Group and class of each row
[-0.21 -0.78  0.17  4.04  1.56 -0.06  0.77 -3.49  0.52  1.02  0.70 -0.12
 -0.41  0.19 -0.48 -0.59 -0.05 -1.68 -1.14 -0.55  0.57 -2.24 -0.50 -0.31
  0.96] : bima > bez
[ 0.14 -0.45 -0.94 -2.10 -0.10  0.41  2.10 -1.72 -1.58  0.70  1.00  1.16
 -0.91  0.71 -1.99  0.33  2.35  0.21 -2.56  1.14  0.12  3.35 -0.10 -1.59
  4.30] : pato > vofer
[ 0.36  0.95 -0.58  1.27  0.11  0.77  1.88 -3.57 -0.28 -0.66  1.05 -1.36
 -0.67 -0.86 -0.07  0.10  1.32  0.91 -0.52  2.31 -0.81  0.48  0.80  0.55
 -1.15] : tega > givu
[ 0.65  0.98 -0.03 -2.85 -0.17  0.99  1.48 -0.47 -1.05 -1.98  2.21  1.19
 -1.46  0.35  0.39  0.85  0.10 -1.42 -1.23 -0.27 -0.36  0.48 -0.29 -1.04
  2.47] : pato > rumo
[ 0.30  0.65  0.59  1.75 -0.36  1.83  2.36 -2.66  1.26 -0.38 -0.07 -0.35
 -0.60  0.20  0.08 -0.86  2.75 -1.14 -1.21  0.12 -2.17 -0.74 -0.67  0.82
  0.71] : bima > bez
[-0.37  1.11 -0.31  1.74  0.70  1.09  1.32 -1.41  0.52  1.35  0.35 -0.36
 -0.43  0.50 -0.01 -1.07  1.34 -1.14  0.61  0.04 -0.10 -1.09 -0.40  0.39
  2.36] : bima > bez
[ 0.09  0.57 -0.93  7.27 -1.46  1.11  0.72 -1.90  0.64 -1.31 -0.47  1.41
 -0.64  0.14 -0.34 -0.67  1.84 -0.79 -0.82  0.13 -0.38 -1.75  0.22 -0.56
  1.00] : bima > bez
[-0.10 -0.97 -0.23  2.85  0.69  0.15  0.27  1.21  0.78 -0.15  2.37  0.21
 -0.73  0.01  0.18  0.36 -0.04  0.27 -0.35 -0.52 -0.16  0.96 -0.98 -0.10
  2.23] : fal > tepup
[-0.42  0.43 -0.87  4.03 -0.67  1.63  2.32 -3.28  1.29 -0.15  0.11 -0.28
 -1.20 -0.36 -0.50 -1.60  0.72 -2.42  0.10 -0.37  0.26 -1.50  0.82 -0.84
  0.92] : bima > bez
[-0.67 -0.50 -0.37 -1.57  0.64  0.43  1.64  3.13  1.79 -0.24  1.28  2.26
 -0.32  0.19 -0.31  0.24  0.79  1.12 -1.30  0.81  0.40  0.82 -0.41 -0.76
  2.22] : fal > Sipit
[-0.01  0.41  0.30  1.30  1.01  2.39  0.13 -1.97  2.02 -0.15  0.00  0.49
 -0.25  0.23 -0.37 -1.07  0.32 -2.36 -0.86 -0.48 -0.73 -0.10 -0.44  0.27
  1.43] : bima > zoza
[-1.50 -0.20  0.07  1.62  0.90  1.24  1.32 -2.15  0.74  0.34 -1.63 -1.14
 -0.08  0.67  0.46 -0.72  1.41 -2.18  0.12 -0.16  0.43 -1.18 -0.16 -0.38
  1.16] : bima > zoza
[ 0.25 -0.80 -1.32 -1.79  0.24 -0.59 -1.34  1.61  0.94  0.28  3.65 -0.17
 -0.24  0.07 -0.57  0.89  0.21  1.39 -0.84 -1.50  0.02  1.46  0.25 -0.57
  0.75] : fal > tepup
[-0.86 -0.95 -0.20 -2.74  0.15 -0.95  1.57 -0.28 -1.42  1.16  0.08  0.98
 -1.23  0.53 -0.59 -0.18  1.42 -0.78 -1.12  0.60  0.55  0.10  0.60 -2.50
  3.19] : pato > vofer
[-0.54 -1.01 -0.02  2.02  0.73  0.37  0.58 -2.21  1.22  0.98 -0.60  0.04
 -0.19  0.14 -0.83 -0.46  1.86 -1.13 -0.34  1.17  0.37 -1.35 -0.11  0.10
  2.07] : bima > zoza
[-0.44 -0.76 -0.80  0.08  0.08  1.76  2.64 -1.27  1.80 -1.46  3.54  0.65
 -0.64  0.59 -0.79 -0.04  3.25  1.32 -1.22  0.20 -0.36  0.02 -0.19  0.82
  0.92] : fal > tepup
[ 0.76 -0.24 -0.57 -4.88 -0.66 -0.02  1.77  0.12 -2.44  0.18  2.62  0.81
 -0.11 -0.11 -0.13  0.59  1.35 -0.77 -1.73 -0.43 -2.87  0.57 -0.69 -1.70
  2.50] : pato > rumo
[ 0.49  0.08 -0.98 -1.39 -0.04  0.37  2.05  0.32 -0.73 -0.19  2.28  0.73
 -1.09  0.04 -0.01  1.15  2.39  0.32 -2.97 -0.08  0.43  0.12 -0.13 -1.63
  4.22] : pato > rumo
[ 0.43 -0.24 -0.60 -0.03 -0.86  0.27 -0.54 -1.09  0.34  1.24 -0.16  0.22
 -1.09 -0.07 -0.03 -0.41  1.20 -1.02  0.49 -0.43 -0.50 -1.51  0.35 -0.23
  0.70] : bima > bez
[-0.41 -1.37  0.18 -0.63  1.02 -0.24  0.04  3.22  0.31  0.83  0.55  1.03
  1.01  0.54 -0.70  1.20 -0.30  1.26  0.57 -1.19 -0.11  2.68 -0.12 -1.19
  2.61] : fal > Sipit
[-0.19  0.05 -0.69  3.00  0.33  1.91  0.99 -2.21  1.86 -0.13  0.26 -0.85
 -0.64  0.54 -0.49 -1.52  1.93 -1.76  0.38 -0.57  0.41 -1.31 -0.27 -0.02
  0.85] : bima > bez
[ 0.84 -0.22  0.67 -0.38  0.94 -1.14  1.58 -1.58 -0.87  0.52 -3.30 -0.44
 -0.68  0.66  1.03 -1.25 -1.63  1.30  0.06  2.18 -0.53  0.55  0.07  0.21
 -3.79] : tega > reg
[-0.35  1.04  0.02  3.54 -0.33  2.05  1.82 -3.54  0.84  0.24 -0.46  0.44
 -0.10  0.79 -0.19 -1.21  3.05 -0.42 -1.21 -0.38  0.14 -0.85 -0.28  0.09
  1.25] : bima > bez
[-0.09  1.91 -0.17 -1.72 -0.46  2.03  0.58 -1.73  1.07 -0.07  3.06  0.01
 -0.13  0.26 -0.65  0.15  1.50 -2.44 -0.77 -0.94 -0.38 -1.19  1.20 -0.23
  3.44] : bima > bez
[ 0.62  0.93 -1.01 -3.34 -0.21  1.57  1.63 -1.22 -0.98 -1.81  2.14  1.36
 -0.98  0.61  0.13 -1.40  2.35 -2.30 -2.20 -0.82 -0.54  0.02  0.43 -0.42
  0.10] : pato > rumo
[ 0.06  2.19 -0.42  1.71  0.47  0.09  0.87 -2.48 -1.39 -0.54 -2.05 -1.51
 -0.62  0.08  0.59 -1.13 -1.43  1.12 -0.72  0.65 -0.76  0.52  0.50  0.35
 -1.83] : tega > givu
[-0.28  0.82 -0.51  0.68 -0.26  0.96 -0.58 -1.03  0.20 -1.29  0.15 -3.57
 -0.67  0.06 -0.90 -1.44 -0.05 -0.42  0.57 -0.51 -0.31 -1.45 -0.49  0.16
 -0.20] : bima > bez
[ 0.02 -0.17 -0.14 -3.32 -0.48  0.48  2.42 -0.32 -4.67 -0.39  2.79  0.59
  0.07 -0.16 -0.51  0.28  2.24 -0.43 -4.23  0.15 -0.47  0.36  0.27 -1.77
  4.00] : pato > vofer
[-0.58 -1.01  0.81  1.90  0.24 -2.11  0.25  2.70  0.47  0.75 -2.19  0.45
  0.87 -0.32  0.23  0.47 -0.77  0.44  0.23 -0.11  0.16  0.39 -0.54 -0.84
  2.87] : fal > Sipit
[ 1.26 -0.30  0.06  2.22  0.25  0.62  2.55 -3.16  0.61  1.51  0.28 -0.16
 -1.40  0.22 -0.15 -0.87  1.94 -1.42 -0.33 -0.92 -0.36  0.16 -0.08  0.79
  1.52] : bima > zoza
[ 0.52  1.64  0.14 -1.87  1.03  0.32  0.58 -0.78 -0.93 -0.69  2.53 -0.49
  0.35  4.45 -0.10  1.07 -0.62  0.86 -1.40  0.24 -0.27  0.85  0.44 -0.12
 -0.53] : tega > givu
[-0.05  0.12 -0.31  1.13 -0.30 -0.16  0.78 -0.50 -0.46  1.09 -0.78 -0.74
 -0.30 -0.28  0.51 -0.12 -1.22  1.35 -0.84  1.60 -0.48  1.04 -0.06 -0.85
 -0.62] : tega > reg
[-0.37  0.63 -1.75  1.09  0.57  1.73  2.52 -3.72  2.13  0.49  0.16  0.44
 -0.85  0.59 -1.06 -1.35  5.12 -0.71 -0.21 -0.20 -0.41 -0.76  0.18  0.43
  3.44] : bima > zoza
[-0.84 -0.50 -0.38  1.62  0.61  0.91  0.51  0.36  1.63 -2.47  1.91 -0.20
  0.24 -0.49 -0.33  0.44  0.58  0.65 -0.99 -0.47 -0.74  0.01  0.81  1.65
 -1.52] : fal > tepup
[ 0.38  0.30 -0.13  2.52  0.80 -0.64  0.76 -1.77  0.06 -0.40  2.39  0.32
 -0.08 -0.62  0.10 -0.71 -1.94  0.20 -0.77  0.45 -0.73  0.75 -0.81  0.18
  1.16] : tega > givu
[ 0.29 -0.09 -0.66 -1.60 -0.22 -0.02  1.47  1.73  0.58  0.06  1.74  0.79
 -0.26  0.05 -0.43  0.10  1.27  1.59 -1.10  1.33 -1.46  1.19  0.07 -0.31
  3.23] : fal > Sipit
[ 0.26  1.99 -1.53 -0.91 -0.81  1.40 -0.69 -2.89 -0.22 -1.09  0.93  0.06
 -1.85 -0.14  0.54  0.26  1.36  1.09 -1.67 -0.08 -0.47  0.20 -0.53  0.81
  1.08] : tega > reg
